Below are the code and all the weights of a small trained network. Each question names an input and a class and asks about switching units off, where a switched-off unit gives its printed mean instead of its output.

import numpy as np


def w(rows, s, z=0):
    codes = np.array(rows[::2]) - 128.0
    scale = np.full(codes.shape[1], s)
    scale[-1] = z or s
    return codes * scale


def f(y):
    return y / 2 * (1 + np.tanh(0.7978845608 * (y + 0.044715 * y**3)))


def log_softmax(a):
    a = a - a.max(-1, keepdims=True)
    return a - np.log(np.exp(a).sum(-1, keepdims=True))


def net(x, mask):
    res = np.array(x, float).reshape(1, 8) / 4 @ E
    y = f(res @ A[0][:, :-1].T + A[0][:, -1])
    res = res + np.where(mask, y, B[0][:, -1]) @ B[0][:, :-1]
    return log_softmax(res[-1] @ U[:, :-1].T + U[:, -1])


A, B = {}, {}
E = w([
[113,182,15,67,174,153,59,126],'x0',
[106,140,128,119,128,117,134,133],'x1',
[135,123,114,159,131,151,145,126],'x2',
[135,125,157,75,240,210,153,223],'x3',
[120,100,122,128,139,102,124,141],'x4',
[120,128,133,117,130,113,121,129],'x5',
[145,115,137,119,127,127,114,123],'x6',
[189,112,91,69,168,79,251,106],'x7',
],0.014)
A[0] = w([
[132,127,37,108,97,98,130,79,208],'neuron 1',
[140,155,103,58,203,173,159,225,110],'neuron 2',
[89,128,220,146,180,197,138,220,169],'neuron 3',
[106,151,4,146,155,143,46,115,233],'neuron 4',
[144,115,94,93,193,99,155,53,189],'neuron 5',
[82,126,148,164,139,166,54,131,222],'neuron 6',
[64,101,193,203,84,112,97,121,253],'neuron 7',
[119,176,139,113,121,82,188,133,145],'neuron 8',
],0.011,0.0056)
B[0] = w([
[111,206,124,137,130,71,170,6,221],'neuron 1',
[107,45,66,53,132,204,96,142,248],'neuron 2',
[128,136,116,132,254,113,122,203,238],'neuron 3',
[170,174,70,37,62,74,43,127,245],'neuron 4',
[87,91,132,132,133,128,190,64,218],'neuron 5',
[68,180,123,132,116,47,12,161,217],'neuron 6',
[29,50,125,145,125,207,129,103,251],'neuron 7',
[139,110,80,141,94,143,193,138,177],'neuron 8',
],0.011,0.017)
U = w([
[44,62,95,128,102,253,74,69,177],'0',
[124,79,203,209,46,109,217,97,202],'1',
[93,126,168,185,186,138,90,205,115],'2',
[186,77,163,96,140,143,245,206,162],'3',
[116,157,143,154,35,89,60,123,129],'4',
[152,171,103,115,129,87,166,85,63],'5',
[154,134,83,114,118,109,66,216,3],'6',
],0.012,0.0053)

Each question gives the input, the list of numbers given to net, and the class t.
The units are the neurons (one row each of A and B). Each row of codes is followed by its name. A weight is (code - 128) times the scale printed after its matrix; where a second scale follows, it is the last column's (A, B and U).
mask holds one flag per neuron, in row order. A switched-off neuron (its flag False) gives its mean, the last column of its row in B, instead of its output. The means were averaged over made-up inputs and are rounded, as every weight is.
A unit's drop is (log p(t) with every unit on - log p(t) with that unit switched off) / (log p(t) with every unit on - log p(t) with every unit switched off).
The circuit of an input: a set's keep is (log p(t) with only the set's units on - log p(t) with every unit switched off) / (log p(t) with every unit on - log p(t) with every unit switched off). Starting from all 8 units, units are removed one at a time, each time the one whose removal leaves the highest keep (on an exact tie, the one counted first), for as long as the keep stays at least 0.8.
circuit, biggest first: the units of the circuit, biggest drop first
most important unit: the unit with the biggest drop
top k neurons: the k neurons with the biggest drops, biggest first
drop of u: that unit's drop, to one decimal
input [-3,1,3,2,-1,-6,3,-8], class 2: most important unit	neuron 3
input [1,2,-8,-7,-4,1,2,-8], class 4: top 4 neurons	neuron 6; neuron 2; neuron 4; neuron 5
input [-3,0,8,6,4,-2,6,-1], class 2: top 2 neurons	neuron 3; neuron 4
input [0,7,-1,8,-2,-7,-7,5], class 3: top 3 neurons	neuron 7; neuron 3; neuron 6
input [5,3,-5,-4,6,3,-3,1], class 5: top 2 neurons	neuron 1; neuron 6
input [-6,-8,3,-1,8,0,1,6], class 1: top 2 neurons	neuron 3; neuron 2
input [6,5,1,8,-6,5,-5,-1], class 6: top 3 neurons	neuron 7; neuron 3; neuron 4
input [-1,-8,0,7,-8,1,-6,2], class 3: circuit, biggest first	neuron 7; neuron 6
input [-6,0,2,1,-4,-3,1,-6], class 2: top 2 neurons	neuron 3; neuron 2
input [0,3,6,-2,2,-1,6,4], class 1: top 2 neurons	neuron 4; neuron 3
input [-1,3,4,-4,-8,-2,-4,7], class 1: top 2 neurons	neuron 4; neuron 3
input [-1,1,-2,6,7,-3,-2,3], class 3: top 3 neurons	neuron 7; neuron 3; neuron 6
input [1,-6,4,-4,8,-3,2,5], class 5: top 2 neurons	neuron 7; neuron 1
input [2,2,4,-8,-4,0,-5,-5], class 4: circuit, biggest first	neuron 4
input [-7,3,-4,-8,1,4,0,0], class 0: top 2 neurons	neuron 7; neuron 5
input [-1,-2,8,4,6,7,-8,5], class 3: top 2 neurons	neuron 7; neuron 6
input [1,-4,1,-8,2,-4,-7,-3], class 4: top 2 neurons	neuron 2; neuron 4
input [-3,-8,-8,-8,7,-1,-2,2], class 1: drop of neuron 2	0.4
input [2,1,-7,-5,-8,1,-8,-8], class 4: drop of neuron 6	0.7
input [5,-4,0,-1,8,0,-8,-1], class 4: drop of neuron 2	0.0
input [-4,7,-2,5,-7,-7,3,1], class 3: most important unit	neuron 6
input [2,-2,6,5,-7,6,-2,-1], class 6: drop of neuron 3	0.1
